Here is a tiny trained network, its code and every weight. The questions are about switching its units off for an input and a target symbol, where a switched-off unit gives its printed mean instead of its output.

import numpy as np


def w(rows, s, z=0):
    codes = np.array(rows[::2]) - 128.0
    scale = np.full(codes.shape[1], s)
    scale[-1] = z or s
    return codes * scale


def norm(h):
    return h / np.sqrt((h * h).mean(-1, keepdims=True) + 1e-5)


def f(y):
    return np.maximum(y, 0)


def softmax(a):
    e = np.exp(a - a.max(-1, keepdims=True))
    return e / e.sum(-1, keepdims=True)


def log_softmax(a):
    a = a - a.max(-1, keepdims=True)
    return a - np.log(np.exp(a).sum(-1, keepdims=True))


def net(x, mask):
    ids = ['ΓΔΘΠΣΦαεζηλμξτψω'.index(c) for c in x.split()]
    T = len(ids)
    res = E[ids] + P[:T]
    u = 0
    for l in range(2):
        r = norm(res)
        for j in range(2):
            rows = slice(4 * j, 4 * j + 4)
            q, k, v = (r @ M[l][rows].T for M in (Q, K, V))
            z = softmax(np.where(np.tri(T) > 0, q @ k.T / 4**0.5, -1e9)) @ v
            o = O[l][rows]
            res = res + np.where(mask[u + j], z, o[:, -1]) @ o[:, :-1]
        u += 2
        y = f(norm(res) @ A[l][:, :-1].T + A[l][:, -1])
        res = res + np.where(mask[u : u + 4], y, B[l][:, -1]) @ B[l][:, :-1]
        u += 4
    return log_softmax(norm(res)[-1] @ U[:, :-1].T + U[:, -1])


Q, K, V, O, A, B = {}, {}, {}, {}, {}, {}
E = w([
[230,110,110],'Γ',
[146,82,125],'Δ',
[100,170,138],'Θ',
[110,130,123],'Π',
[86,190,142],'Σ',
[87,208,141],'Φ',
[167,120,135],'α',
[82,209,142],'ε',
[96,218,135],'ζ',
[221,169,177],'η',
[174,132,122],'λ',
[217,61,4],'μ',
[27,79,113],'ξ',
[145,143,123],'τ',
[99,108,51],'ψ',
[99,132,206],'ω',
],0.019)
P = w([
[194,1,60],'0',
[178,65,47],'1',
[185,72,43],'2',
[171,98,50],'3',
[159,134,57],'4',
[174,144,50],'5',
[166,158,63],'6',
[165,182,72],'7',
[153,153,79],'8',
[153,157,91],'9',
[176,117,81],'10',
[173,130,94],'11',
],0.0047)
Q[0] = w([
[155,168,116],'0.h0',
[141,97,148],'0.h0',
[157,158,250],'0.h0',
[176,161,103],'0.h0',
[86,127,86],'0.h1',
[178,115,130],'0.h1',
[149,153,165],'0.h1',
[137,145,165],'0.h1',
],0.017)
K[0] = w([
[189,223,139],'0.h0',
[124,92,92],'0.h0',
[144,148,209],'0.h0',
[252,174,77],'0.h0',
[99,130,57],'0.h1',
[133,89,143],'0.h1',
[202,111,158],'0.h1',
[96,229,99],'0.h1',
],0.012)
V[0] = w([
[146,202,50],'0.h0',
[23,82,254],'0.h0',
[132,177,157],'0.h0',
[194,209,107],'0.h0',
[113,81,7],'0.h1',
[154,149,189],'0.h1',
[108,159,164],'0.h1',
[88,132,110],'0.h1',
],0.0086)
O[0] = w([
[35,31,119,190],'0.h0',
[183,245,87,2],'0.h0',
[89,129,215,121],'0.h0',
[36,129,138,183],'0.h0',
[197,2,159,189],'0.h1',
[83,109,133,102],'0.h1',
[144,130,153,105],'0.h1',
[253,194,131,128],'0.h1',
],0.0061,0.0065)
A[0] = w([
[120,74,9,32],'0.n0',
[60,179,142,34],'0.n1',
[172,122,119,35],'0.n2',
[119,141,158,5],'0.n3',
],0.012,0.002)
B[0] = w([
[255,145,96,255],'0.n0',
[75,126,135,200],'0.n1',
[197,160,170,143],'0.n2',
[166,78,126,139],'0.n3',
],0.0067,0.0064)
Q[1] = w([
[143,146,229],'1.h0',
[153,128,91],'1.h0',
[96,107,250],'1.h0',
[71,152,230],'1.h0',
[131,145,248],'1.h1',
[190,102,76],'1.h1',
[104,157,132],'1.h1',
[200,94,104],'1.h1',
],0.015)
K[1] = w([
[88,135,204],'1.h0',
[53,138,55],'1.h0',
[140,126,249],'1.h0',
[163,114,213],'1.h0',
[89,126,106],'1.h1',
[103,153,179],'1.h1',
[118,125,111],'1.h1',
[127,77,229],'1.h1',
],0.015)
V[1] = w([
[154,158,6],'1.h0',
[106,112,77],'1.h0',
[74,124,79],'1.h0',
[114,140,64],'1.h0',
[162,169,193],'1.h1',
[107,152,137],'1.h1',
[79,137,36],'1.h1',
[133,121,225],'1.h1',
],0.017)
O[1] = w([
[130,121,250,35],'1.h0',
[131,90,183,106],'1.h0',
[76,119,186,2],'1.h0',
[141,139,192,32],'1.h0',
[146,211,94,66],'1.h1',
[87,154,167,41],'1.h1',
[117,121,210,28],'1.h1',
[69,139,9,176],'1.h1',
],0.013,0.0032)
A[1] = w([
[140,125,127,56],'1.n0',
[247,76,127,4],'1.n1',
[143,61,100,2],'1.n2',
[110,34,95,214],'1.n3',
],0.012,0.0036)
B[1] = w([
[179,140,113,128],'1.n0',
[2,197,174,202],'1.n1',
[71,242,180,164],'1.n2',
[90,215,73,254],'1.n3',
],0.0083,0.008)
U = w([
[160,87,105,12],'Γ',
[196,120,121,56],'Δ',
[159,143,70,166],'Θ',
[183,137,130,85],'Π',
[125,160,139,50],'Σ',
[111,163,139,30],'Φ',
[135,148,42,172],'α',
[89,174,146,78],'ε',
[81,140,137,47],'ζ',
[145,139,88,39],'η',
[80,82,106,47],'λ',
[159,41,136,233],'μ',
[181,138,165,255],'ξ',
[94,37,104,133],'τ',
[153,63,150,214],'ψ',
[153,252,137,194],'ω',
],0.017,0.0066)

Each question gives the input, a string of symbols that net reads in full, and the target symbol t.
The units are the heads (4 rows each of Q, K, V and O) and the neurons (one row each of A and B). Each row of codes is followed by its name. A weight is (code - 128) times the scale printed after its matrix; where a second scale follows, it is the last column's (O, A, B and U).
mask holds one flag per unit, layer by layer, with each layer's heads first. A switched-off unit (its flag False) gives its mean, the last column of its rows in O or B, instead of its output. The means were averaged over made-up inputs and are rounded, as every weight is.
A unit's drop is (log p(t) with every unit on - log p(t) with that unit switched off) / (log p(t) with every unit on - log p(t) with every unit switched off).
The circuit of an input: a set's keep is (log p(t) with only the set's units on - log p(t) with every unit switched off) / (log p(t) with every unit on - log p(t) with every unit switched off). Starting from all 12 units, units are removed one at a time, each time the one whose removal leaves the highest keep (on an exact tie, the one counted first), for as long as the keep stays at least 0.8.
circuit, biggest first: the units of the circuit, biggest drop first
most important unit: the unit with the biggest drop
k most important neurons: the k neurons with the biggest drops, biggest first
top k neurons in layer l: the k neurons of layer l with the biggest drops, biggest first
which heads matter: for each layer, one digit per head in row order, 1 if its drop is at least 0.15 and else 0, layers parted by /
drop when u is switched off: that unit's drop, to one decimal
input μ ξ ω α λ μ ξ Θ ω Π ψ, target ω: most important unit	0.n0
input μ Γ τ α, target τ: circuit, biggest first	[0.h0, 1.h0]
input μ ω μ ψ, target ω: which heads matter	10 / 11
input ε λ λ Θ α Σ Φ λ α Σ ξ ω, target ω: which heads matter	11 / 01
input ω Π ω ε Δ ξ Θ Δ, target ξ: 2 most important neurons	[1.n3, 1.n2]
input Σ α ζ ε ψ λ Π ω Θ Γ, target ω: 3 most important neurons	[0.n0, 1.n3, 1.n2]
input λ ζ λ Θ μ τ τ Π, target τ: which heads matter	10 / 01
input ζ τ Γ Δ ε τ Θ τ Δ Γ, target τ: circuit, biggest first	[0.h0, 1.h1]
input ω ξ ξ, target ω: circuit, biggest first	[0.h0, 1.h1, 1.h0]
input μ Φ μ ε ω, target ω: which heads matter	10 / 00
input ξ ω μ, target ω: circuit, biggest first	[1.h1, 1.n1, 1.h0, 0.h0]
input ξ ξ ω Π, target ω: circuit, biggest first	[0.h0, 1.h1, 1.h0]
input ε μ Γ ξ, target ξ: circuit, biggest first	[1.h0, 0.h0]
input τ α ψ Σ Θ Δ Γ μ, target μ: most important unit	1.h0
input λ μ Γ, target μ: circuit, biggest first	[1.h0, 0.h0]
input τ α Π, target τ: which heads matter	11 / 11
input Φ Δ ε Δ ξ, target ξ: circuit, biggest first	[0.h0, 1.h0]
input α Θ Φ λ Π Φ ζ ω Γ, target ω: top 2 neurons in layer 1	[1.n2, 1.n3]
input Π Δ ξ ε, target ξ: circuit, biggest first	[0.h0, 1.h1]
input τ ξ μ α ε Φ Φ μ Θ τ, target τ: circuit, biggest first	[0.h0]
input λ μ Π, target μ: circuit, biggest first	[1.h0, 0.h1]
input μ Θ Δ, target μ: drop when 0.n2 is switched off	0.0
input ψ λ τ Θ, target τ: drop when 1.h1 is switched off	0.6
input Γ ω Φ ζ α ξ μ μ, target ξ: drop when 1.n1 is switched off	0.1
input μ α μ λ, target μ: drop when 1.h0 is switched off	0.8
input α Φ ε τ ε λ α Δ Φ ω ξ, target ω: top 2 neurons in layer 0	[0.n0, 0.n1]
input μ α μ Π Δ, target μ: most important unit	1.h0
